Below is a small trained network, with its code and all its weights. Each question gives an input and a class and asks what happens when units are switched off, that is, made to give their printed mean instead of their output.

import numpy as np


def w(rows, s, z=0):
    codes = np.array(rows[::2]) - 128.0
    scale = np.full(codes.shape[1], s)
    scale[-1] = z or s
    return codes * scale


def norm(h):
    return h / np.sqrt((h * h).mean(-1, keepdims=True) + 1e-5)


def f(y):
    return y / 2 * (1 + np.tanh(0.7978845608 * (y + 0.044715 * y**3)))


def log_softmax(a):
    a = a - a.max(-1, keepdims=True)
    return a - np.log(np.exp(a).sum(-1, keepdims=True))


def net(x, mask):
    res = np.array(x, float).reshape(1, 6) / 4 @ E
    u = 0
    for l in range(2):
        y = f(norm(res) @ A[l][:, :-1].T + A[l][:, -1])
        res = res + np.where(mask[u : u + 9], y, B[l][:, -1]) @ B[l][:, :-1]
        u += 9
    return log_softmax(norm(res)[-1] @ U[:, :-1].T + U[:, -1])


A, B = {}, {}
E = w([
[145,135,73,175,118,167,157],'x0',
[239,195,186,72,128,132,113],'x1',
[97,43,80,79,126,50,96],'x2',
[99,146,3,88,147,118,108],'x3',
[181,115,109,130,174,90,181],'x4',
[40,57,181,97,80,147,118],'x5',
],0.005)
A[0] = w([
[137,114,204,185,93,173,182,84],'0.n1',
[75,39,126,174,116,158,110,65],'0.n2',
[209,127,168,70,81,109,167,67],'0.n3',
[126,90,111,49,142,99,88,137],'0.n4',
[173,85,91,127,107,139,107,127],'0.n5',
[199,164,54,214,215,115,189,57],'0.n6',
[143,255,178,146,84,197,74,35],'0.n7',
[179,49,144,81,152,83,158,56],'0.n8',
[82,101,33,187,92,215,215,2],'0.n9',
],0.0069,0.0071)
B[0] = w([
[132,125,114,55,166,164,129,180],'0.n1',
[101,119,146,179,64,87,114,181],'0.n2',
[178,97,180,170,142,97,86,147],'0.n3',
[143,135,94,125,160,131,83,205],'0.n4',
[102,149,135,126,164,123,115,146],'0.n5',
[175,214,103,188,191,61,180,253],'0.n6',
[121,215,158,113,53,174,53,193],'0.n7',
[141,149,118,150,98,131,81,133],'0.n8',
[137,150,44,94,48,254,209,166],'0.n9',
],0.0092,0.0033)
A[1] = w([
[232,159,131,100,186,154,122,159],'1.n1',
[143,126,139,141,176,89,56,89],'1.n2',
[123,59,176,93,87,165,108,136],'1.n3',
[24,59,119,215,86,88,128,61],'1.n4',
[65,86,62,102,153,131,67,49],'1.n5',
[172,87,255,99,156,145,183,62],'1.n6',
[227,142,185,147,120,181,59,75],'1.n7',
[210,146,136,126,88,221,202,130],'1.n8',
[100,104,51,61,161,98,58,2],'1.n9',
],0.0077,0.0067)
B[1] = w([
[101,108,158,195,105,81,145,255],'1.n1',
[171,107,65,108,146,152,132,148],'1.n2',
[110,181,142,195,151,92,207,197],'1.n3',
[136,73,182,217,1,54,158,220],'1.n4',
[51,86,92,89,149,86,82,171],'1.n5',
[111,47,99,58,220,185,180,162],'1.n6',
[136,121,156,94,83,122,36,187],'1.n7',
[52,149,66,73,109,179,110,208],'1.n8',
[40,134,40,33,211,150,94,159],'1.n9',
],0.0087,0.0048)
U = w([
[219,238,55,234,220,31,197,252],'0',
[38,37,138,213,5,39,171,202],'1',
[43,65,20,21,195,55,40,55],'2',
[226,55,223,89,180,44,36,41],'3',
[59,173,5,117,46,247,213,28],'4',
[58,63,213,44,201,208,223,204],'5',
[144,241,235,77,35,209,28,147],'6',
],0.014,0.0027)

Each question gives the input, the list of numbers given to net, and the class t.
The units are the neurons (one row each of A and B). Each row of codes is followed by its name. A weight is (code - 128) times the scale printed after its matrix; where a second scale follows, it is the last column's (A, B and U).
mask holds one flag per neuron, layer by layer. A switched-off neuron (its flag False) gives its mean, the last column of its row in B, instead of its output. The means were averaged over made-up inputs and are rounded, as every weight is.
A unit's drop is (log p(t) with every unit on - log p(t) with that unit switched off) / (log p(t) with every unit on - log p(t) with every unit switched off).
The circuit of an input: a set's keep is (log p(t) with only the set's units on - log p(t) with every unit switched off) / (log p(t) with every unit on - log p(t) with every unit switched off). Starting from the 12 units with the biggest drops (on a tie, the unit counted first), units are removed one at a time, each time the one whose removal leaves the highest keep (on an exact tie, the one counted first), for as long as the keep stays at least 0.8.
circuit, biggest first: the units of the circuit, biggest drop first
top k neurons: the k neurons with the biggest drops, biggest first
top k neurons in layer l: the k neurons of layer l with the biggest drops, biggest first
drop of u: that unit's drop, to one decimal
input [2,-2,-5,-5,-1,6], class 5: circuit, biggest first	[0.n1]
input [6,-2,-4,-7,-4,-1], class 6: top 2 neurons	[0.n7, 1.n7]
input [1,6,-8,-4,5,-5], class 6: top 3 neurons	[0.n7, 1.n7, 1.n8]
input [4,7,4,3,-8,3], class 2: top 2 neurons	[0.n4, 1.n9]
input [2,-1,-4,3,-2,7], class 4: top 3 neurons	[0.n9, 1.n1, 1.n8]
input [-5,-5,-8,-6,-7,8], class 5: circuit, biggest first	[0.n1, 1.n6]
input [-2,-7,7,-4,3,-7], class 0: circuit, biggest first	[1.n1, 1.n8]
input [-1,5,-4,-3,6,-2], class 3: circuit, biggest first	[0.n3, 1.n7]
input [0,1,-4,-4,2,1], class 5: top 3 neurons	[1.n6, 0.n1, 0.n4]
input [6,1,0,1,6,3], class 4: top 3 neurons in layer 1	[1.n8, 1.n3, 1.n4]
input [-7,2,-6,8,1,6], class 2: top 2 neurons	[0.n4, 0.n9]
input [6,7,5,-3,5,-1], class 3: top 3 neurons	[0.n3, 1.n7, 1.n3]
input [-6,-3,-2,-7,3,7], class 5: top 2 neurons	[1.n6, 0.n1]
input [2,-5,-5,-3,3,5], class 4: top 2 neurons	[0.n9, 0.n1]
input [-3,3,-3,-2,5,-1], class 3: top neuron in layer 0	[0.n3]
input [-2,-8,-4,1,2,-3], class 4: top 2 neurons	[0.n9, 1.n8]
input [0,7,-5,5,5,2], class 6: top 2 neurons	[1.n7, 0.n7]
input [-8,-4,-3,-3,1,2], class 5: top 2 neurons in layer 1	[1.n6, 1.n1]
input [3,-5,-3,-4,-5,1], class 4: top 2 neurons	[0.n9, 0.n1]
input [2,5,-2,4,7,8], class 3: top neuron	[0.n3]
input [-7,7,-2,6,3,8], class 3: top 2 neurons in layer 0	[0.n3, 0.n1]
input [0,6,-8,4,7,6], class 6: drop of 0.n7	2.2
input [5,-8,-2,-8,-1,-2], class 4: drop of 0.n1	0.2
input [-3,5,2,-4,3,-5], class 3: drop of 1.n7	0.1
